Below are the code and all the weights of a small trained network. Each question names an input and a class and asks about switching units off, where a switched-off unit gives its printed mean instead of its output.

import numpy as np


def w(rows, s, z=0):
    codes = np.array(rows[::2]) - 128.0
    scale = np.full(codes.shape[1], s)
    scale[-1] = z or s
    return codes * scale


def norm(h):
    return h / np.sqrt((h * h).mean(-1, keepdims=True) + 1e-5)


def f(y):
    return np.maximum(y, 0)


def log_softmax(a):
    a = a - a.max(-1, keepdims=True)
    return a - np.log(np.exp(a).sum(-1, keepdims=True))


def net(x, mask):
    res = np.array(x, float).reshape(1, 3) / 4 @ E
    u = 0
    for l in range(4):
        y = f(norm(res) @ A[l][:, :-1].T + A[l][:, -1])
        res = res + np.where(mask[u : u + 3], y, B[l][:, -1]) @ B[l][:, :-1]
        u += 3
    return log_softmax(norm(res)[-1] @ U[:, :-1].T + U[:, -1])


A, B = {}, {}
E = w([
[154,91,56,153,151,104,173,80,105,103,182],'x0',
[103,150,98,81,89,137,102,169,127,2,149],'x1',
[106,57,230,227,100,164,157,98,22,87,104],'x2',
],0.0056)
A[0] = w([
[111,122,183,201,155,112,110,97,22,97,133,60],'0.n1',
[153,158,67,107,136,176,169,216,111,33,160,105],'0.n2',
[204,4,25,235,222,97,125,111,203,35,211,10],'0.n3',
],0.0034,0.0013)
B[0] = w([
[124,135,70,140,83,89,59,186,172,121,200,243],'0.n1',
[134,135,148,146,160,7,106,97,2,187,136,229],'0.n2',
[101,83,163,79,114,230,180,156,179,172,136,251],'0.n3',
],0.0081,0.0034)
A[1] = w([
[202,136,111,170,147,158,119,92,126,255,108,9],'1.n1',
[156,115,87,81,76,138,50,208,157,197,134,215],'1.n2',
[136,129,179,121,102,114,84,205,205,135,142,100],'1.n3',
],0.0047,0.0012)
B[1] = w([
[85,138,106,113,204,79,74,204,40,2,142,218],'1.n1',
[160,180,136,158,61,100,224,137,148,148,98,254],'1.n2',
[158,29,103,114,105,138,196,94,74,115,209,201],'1.n3',
],0.0081,0.0046)
A[2] = w([
[121,63,163,252,117,126,2,71,153,53,150,168],'2.n1',
[82,175,217,102,104,151,173,196,97,117,70,6],'2.n2',
[101,142,154,120,164,79,112,122,74,86,145,177],'2.n3',
],0.0057,0.0016)
B[2] = w([
[156,223,138,116,156,132,185,179,199,117,89,254],'2.n1',
[55,47,101,109,149,194,161,84,156,211,164,192],'2.n2',
[93,102,109,18,141,89,54,59,69,162,3,243],'2.n3',
],0.0073,0.0045)
A[3] = w([
[106,165,253,207,79,180,137,178,121,65,99,206],'3.n1',
[68,8,125,116,90,161,173,161,115,168,220,125],'3.n2',
[85,145,110,47,38,164,102,47,142,68,173,2],'3.n3',
],0.0043,0.00083)
B[3] = w([
[173,163,69,120,124,72,123,114,168,161,195,204],'3.n1',
[162,103,68,142,92,197,163,93,71,195,85,254],'3.n2',
[86,131,174,113,249,181,145,140,106,114,121,170],'3.n3',
],0.013,0.0045)
U = w([
[198,254,66,148,100,28,171,155,189,156,189,157],'0',
[137,67,73,113,116,197,192,104,102,218,111,172],'1',
[58,172,139,88,202,88,69,157,71,108,79,190],'2',
[163,81,79,129,38,101,138,79,102,148,81,151],'3',
[136,109,209,187,90,144,106,138,161,101,127,32],'4',
[122,116,192,209,115,171,59,94,185,92,141,23],'5',
[109,114,164,195,99,166,113,167,155,74,120,47],'6',
[170,130,172,188,118,185,77,55,172,37,113,3],'7',
],0.0084,0.0038)

Each question gives the input, the list of numbers given to net, and the class t.
The units are the neurons (one row each of A and B). Each row of codes is followed by its name. A weight is (code - 128) times the scale printed after its matrix; where a second scale follows, it is the last column's (A, B and U).
mask holds one flag per neuron, layer by layer. A switched-off neuron (its flag False) gives its mean, the last column of its row in B, instead of its output. The means were averaged over made-up inputs and are rounded, as every weight is.
A unit's drop is (log p(t) with every unit on - log p(t) with that unit switched off) / (log p(t) with every unit on - log p(t) with every unit switched off).
The circuit of an input: a set's keep is (log p(t) with only the set's units on - log p(t) with every unit switched off) / (log p(t) with every unit on - log p(t) with every unit switched off). Starting from all 12 units, units are removed one at a time, each time the one whose removal leaves the highest keep (on an exact tie, the one counted first), for as long as the keep stays at least 0.8.
circuit, biggest first: the units of the circuit, biggest drop first
k most important neurons: the k neurons with the biggest drops, biggest first
k most important neurons of layer l: the k neurons of layer l with the biggest drops, biggest first
drop of u: that unit's drop, to one decimal
input [-4,5,5], class 0: circuit, biggest first => (3.n1)
input [6,5,-5], class 1: 2 most important neurons of layer 3 => (3.n1; 3.n3)
input [1,8,8], class 0: circuit, biggest first => (2.n1; 3.n1)
input [3,4,3], class 2: circuit, biggest first => (1.n3; 3.n2; 2.n3)
input [-4,8,6], class 2: circuit, biggest first => (2.n3; 3.n3; 3.n2)
input [-1,-8,-7], class 2: 2 most important neurons of layer 0 => (0.n1; 0.n3)
input [-2,-6,3], class 2: 3 most important neurons => (1.n1; 2.n3; 0.n3)
input [6,-2,7], class 0: circuit, biggest first => (2.n1; 1.n3; 3.n1; 0.n1)
input [-7,6,8], class 0: 4 most important neurons => (2.n1; 3.n1; 0.n3; 0.n1)
input [5,6,3], class 2: 2 most important neurons => (0.n2; 1.n2)
input [6,8,2], class 2: 3 most important neurons => (0.n2; 2.n3; 1.n3)
input [6,7,-4], class 2: circuit, biggest first => (3.n3; 3.n2)
input [6,-4,6], class 0: 2 most important neurons => (2.n1; 1.n3)
input [7,-8,-6], class 2: circuit, biggest first => (1.n1)
input [-1,-8,5], class 2: 2 most important neurons => (1.n1; 2.n3)
input [-5,3,8], class 0: 3 most important neurons => (2.n1; 3.n1; 0.n3)
input [7,-7,8], class 0: 2 most important neurons => (2.n1; 1.n3)
input [4,4,4], class 0: 2 most important neurons => (2.n1; 2.n2)
input [-6,5,-1], class 1: 2 most important neurons => (2.n2; 1.n1)
input [1,4,7], class 0: most important neuron of layer 2 => (2.n1)
input [2,-7,3], class 2: drop of 1.n1 => 0.7
input [-2,2,4], class 0: drop of 0.n3 => 0.5
input [0,-4,6], class 0: drop of 2.n1 => 0.1
input [2,-3,7], class 0: drop of 3.n3 => 0.0
